Below are the code and all the weights of a small trained network. Each question names an input and a target symbol and asks about switching units off, where a switched-off unit gives its printed mean instead of its output.

import numpy as np


def w(rows, s, z=0):
    codes = np.array(rows[::2]) - 128.0
    scale = np.full(codes.shape[1], s)
    scale[-1] = z or s
    return codes * scale


def norm(h):
    return h / np.sqrt((h * h).mean(-1, keepdims=True) + 1e-5)


def f(y):
    return np.maximum(y, 0)


def softmax(a):
    e = np.exp(a - a.max(-1, keepdims=True))
    return e / e.sum(-1, keepdims=True)


def log_softmax(a):
    a = a - a.max(-1, keepdims=True)
    return a - np.log(np.exp(a).sum(-1, keepdims=True))


def net(x, mask):
    ids = ['αβγδεηθλξπτφω'.index(c) for c in x.split()]
    T = len(ids)
    res = E[ids] + P[:T]
    u = 0
    for l in range(2):
        r = norm(res)
        for j in range(2):
            rows = slice(2 * j, 2 * j + 2)
            q, k, v = (r @ M[l][rows].T for M in (Q, K, V))
            z = softmax(np.where(np.tri(T) > 0, q @ k.T / 2**0.5, -1e9)) @ v
            o = O[l][rows]
            res = res + np.where(mask[u + j], z, o[:, -1]) @ o[:, :-1]
        u += 2
        y = f(norm(res) @ A[l][:, :-1].T + A[l][:, -1])
        res = res + np.where(mask[u : u + 4], y, B[l][:, -1]) @ B[l][:, :-1]
        u += 4
    return log_softmax(norm(res)[-1] @ U[:, :-1].T + U[:, -1])


Q, K, V, O, A, B = {}, {}, {}, {}, {}, {}
E = w([
[55,117,138,117,130,146,140],'α',
[168,116,147,127,156,137,94],'β',
[143,97,63,125,114,86,114],'γ',
[110,161,171,86,123,140,138],'δ',
[128,146,137,124,123,125,83],'ε',
[68,6,72,117,118,131,172],'η',
[139,149,121,166,117,144,188],'θ',
[123,138,109,133,131,140,91],'λ',
[141,149,105,109,133,143,107],'ξ',
[113,145,105,150,159,150,91],'π',
[148,135,99,119,104,115,115],'τ',
[122,119,140,113,70,165,160],'φ',
[126,111,106,103,165,99,125],'ω',
],0.011)
P = w([
[186,19,108,232,175,65,121],'0',
[38,233,62,50,67,115,8],'1',
[114,151,76,184,30,165,132],'2',
[243,89,58,95,217,254,169],'3',
[20,218,108,60,78,91,62],'4',
[110,139,113,177,39,151,151],'5',
[207,87,84,93,206,240,196],'6',
[15,191,135,54,93,94,94],'7',
[101,117,147,171,42,149,173],'8',
[192,61,122,85,199,236,231],'9',
[23,166,150,38,97,111,99],'10',
],0.0044)
Q[0] = w([
[48,174,94,99,98,78,138],'0.h0',
[87,199,185,81,129,67,82],'0.h0',
[135,176,155,229,80,151,148],'0.h1',
[79,144,162,88,90,19,1],'0.h1',
],0.0079)
K[0] = w([
[68,176,160,88,115,220,200],'0.h0',
[141,168,148,154,142,143,246],'0.h0',
[224,198,18,155,92,152,20],'0.h1',
[26,93,152,42,50,253,199],'0.h1',
],0.0064)
V[0] = w([
[107,178,167,129,102,66,213],'0.h0',
[144,103,119,54,91,96,4],'0.h0',
[179,192,9,140,129,97,28],'0.h1',
[198,204,153,144,116,141,74],'0.h1',
],0.0041)
O[0] = w([
[171,109,95,76,184,112,26,57],'0.h0',
[114,248,143,248,176,30,218,188],'0.h0',
[237,75,98,20,89,252,40,252],'0.h1',
[44,141,82,28,51,148,115,139],'0.h1',
],0.0035,0.0041)
A[0] = w([
[98,36,82,194,27,144,177,54],'0.n0',
[189,160,72,119,102,156,254,132],'0.n1',
[218,180,66,178,168,15,157,115],'0.n2',
[189,75,97,146,20,60,131,3],'0.n3',
],0.0046,0.0031)
B[0] = w([
[141,229,107,106,20,71,107,170],'0.n0',
[57,55,77,84,200,54,96,254],'0.n1',
[2,181,187,124,191,209,107,162],'0.n2',
[231,217,230,41,177,32,215,144],'0.n3',
],0.0048,0.0034)
Q[1] = w([
[1,232,200,105,43,36,7],'1.h0',
[5,164,142,71,245,102,137],'1.h0',
[94,237,118,53,38,108,63],'1.h1',
[37,241,172,182,66,73,114],'1.h1',
],0.0076)
K[1] = w([
[43,115,150,24,77,206,207],'1.h0',
[99,44,227,102,124,55,226],'1.h0',
[93,145,76,20,95,217,82],'1.h1',
[3,215,78,71,122,179,143],'1.h1',
],0.0075)
V[1] = w([
[25,77,71,191,170,152,49],'1.h0',
[139,225,250,127,217,209,68],'1.h0',
[125,74,75,201,141,163,38],'1.h1',
[182,167,172,254,9,58,91],'1.h1',
],0.0052)
O[1] = w([
[149,76,141,238,214,87,171,198],'1.h0',
[149,117,226,113,194,62,45,148],'1.h0',
[128,2,146,145,112,110,84,251],'1.h1',
[119,96,237,112,56,104,210,6],'1.h1',
],0.0068,0.0022)
A[1] = w([
[48,147,129,254,160,134,133,62],'1.n0',
[198,220,142,126,83,184,62,83],'1.n1',
[59,194,156,139,193,19,106,6],'1.n2',
[236,122,92,63,121,204,94,91],'1.n3',
],0.0072,0.002)
B[1] = w([
[137,186,155,108,243,140,240,182],'1.n0',
[153,113,216,254,98,153,167,206],'1.n1',
[74,124,84,87,59,7,67,196],'1.n2',
[140,126,128,53,215,89,161,253],'1.n3',
],0.0064,0.0057)
U = w([
[29,169,112,119,55,236,123,218],'α',
[145,43,213,97,74,122,131,218],'β',
[100,154,157,62,52,69,30,158],'γ',
[180,246,229,69,165,200,123,98],'δ',
[111,123,161,218,140,164,58,221],'ε',
[108,83,111,146,93,99,110,137],'η',
[129,165,46,192,119,144,214,53],'θ',
[174,84,120,254,93,173,108,251],'λ',
[141,81,32,55,175,183,50,51],'ξ',
[112,127,194,197,202,180,191,109],'π',
[241,174,122,79,102,67,182,16],'τ',
[177,167,135,84,51,144,171,164],'φ',
[45,203,143,124,198,49,164,12],'ω',
],0.0078,0.0028)

Each question gives the input, a string of symbols that net reads in full, and the target symbol t.
The units are the heads (2 rows each of Q, K, V and O) and the neurons (one row each of A and B). Each row of codes is followed by its name. A weight is (code - 128) times the scale printed after its matrix; where a second scale follows, it is the last column's (O, A, B and U).
mask holds one flag per unit, layer by layer, with each layer's heads first. A switched-off unit (its flag False) gives its mean, the last column of its rows in O or B, instead of its output. The means were averaged over made-up inputs and are rounded, as every weight is.
A unit's drop is (log p(t) with every unit on - log p(t) with that unit switched off) / (log p(t) with every unit on - log p(t) with every unit switched off).
The circuit of an input: a set's keep is (log p(t) with only the set's units on - log p(t) with every unit switched off) / (log p(t) with every unit on - log p(t) with every unit switched off). Starting from all 12 units, units are removed one at a time, each time the one whose removal leaves the highest keep (on an exact tie, the one counted first), for as long as the keep stays at least 0.8.
units of the circuit, in order: the units of the circuit, biggest drop first
most important unit: the unit with the biggest drop
k most important neurons: the k neurons with the biggest drops, biggest first
k most important neurons of layer l: the k neurons of layer l with the biggest drops, biggest first
heads that matter: for each layer, one digit per head in row order, 1 if its drop is at least 0.15 and else 0, layers parted by /
input ξ λ η φ, target ξ: units of the circuit, in order : 1.h1, 0.n2
input τ δ ξ λ, target δ: 2 most important neurons of layer 0 : 0.n3, 0.n2
input δ ξ ξ ξ ω φ ξ τ ω ξ, target ω: units of the circuit, in order : 0.h1, 1.n2
input γ θ λ, target λ: units of the circuit, in order : 1.n1, 0.n1
input α α λ λ ξ λ γ, target π: most important unit : 0.h1
input λ ξ π γ λ β, target β: 2 most important neurons : 0.n1, 0.n3
input φ ξ δ, target δ: units of the circuit, in order : 1.n1, 1.h1, 1.h0, 0.h0
input λ ξ ξ ξ ξ ξ ω λ λ θ τ, target ξ: heads that matter : 10 / 00
input λ φ ξ ξ η δ γ δ ξ δ, target β: units of the circuit, in order : 1.h1, 0.n1
input λ α ξ φ π, target α: heads that matter : 10 / 10
input λ δ γ α, target β: heads that matter : 10 / 01
input ξ ξ δ ξ τ δ, target δ: units of the circuit, in order : 1.n1, 1.h1, 1.h0, 0.h1
input β ξ ξ λ γ λ θ ξ, target ξ: units of the circuit, in order : 0.h0, 1.h1
input θ λ λ ξ λ λ λ ω, target ξ: most important unit : 0.h0
input η α π, target π: units of the circuit, in order : 1.n0, 1.h0
input τ τ λ ξ φ θ α, target δ: units of the circuit, in order : 0.n3, 0.n2, 1.h1, 1.h0
input λ ξ π ξ ξ, target δ: units of the circuit, in order : 0.h1, 0.n1, 1.n1
input ε ξ ξ δ τ ξ ξ α α, target α: heads that matter : 01 / 00
input τ ξ τ η ξ β ξ, target δ: 3 most important neurons : 0.n3, 0.n2, 1.n1
input ω ξ φ ξ ξ δ λ π ξ α τ, target ω: units of the circuit, in order : 0.h1
input θ ε ξ λ π ξ ξ, target α: 2 most important neurons : 0.n0, 0.n3
input ξ φ λ ξ τ, target α: 2 most important neurons of layer 0 : 0.n2, 0.n1
input λ α δ ξ, target β: units of the circuit, in order : 1.h1, 0.h0
input α η ε λ λ ξ ξ, target π: units of the circuit, in order : 0.h1, 1.h0, 1.n2
input ξ ξ α ξ ξ η ξ λ λ β, target ξ: heads that matter : 01 / 01
input λ ξ β ξ α ξ ξ β ξ β, target β: 2 most important neurons of layer 0 : 0.n3, 0.n1
input λ ξ λ ξ λ η ξ ξ, target θ: units of the circuit, in order : 1.h0
input λ ε ξ ξ ξ ξ ε λ λ ω, target β: 3 most important neurons : 0.n1, 0.n3, 0.n0
input φ ξ δ ξ δ ξ λ τ α λ θ, target ξ: units of the circuit, in order : 0.h0, 0.h1
input λ ε ξ δ β ξ τ, target β: heads that matter : 11 / 01
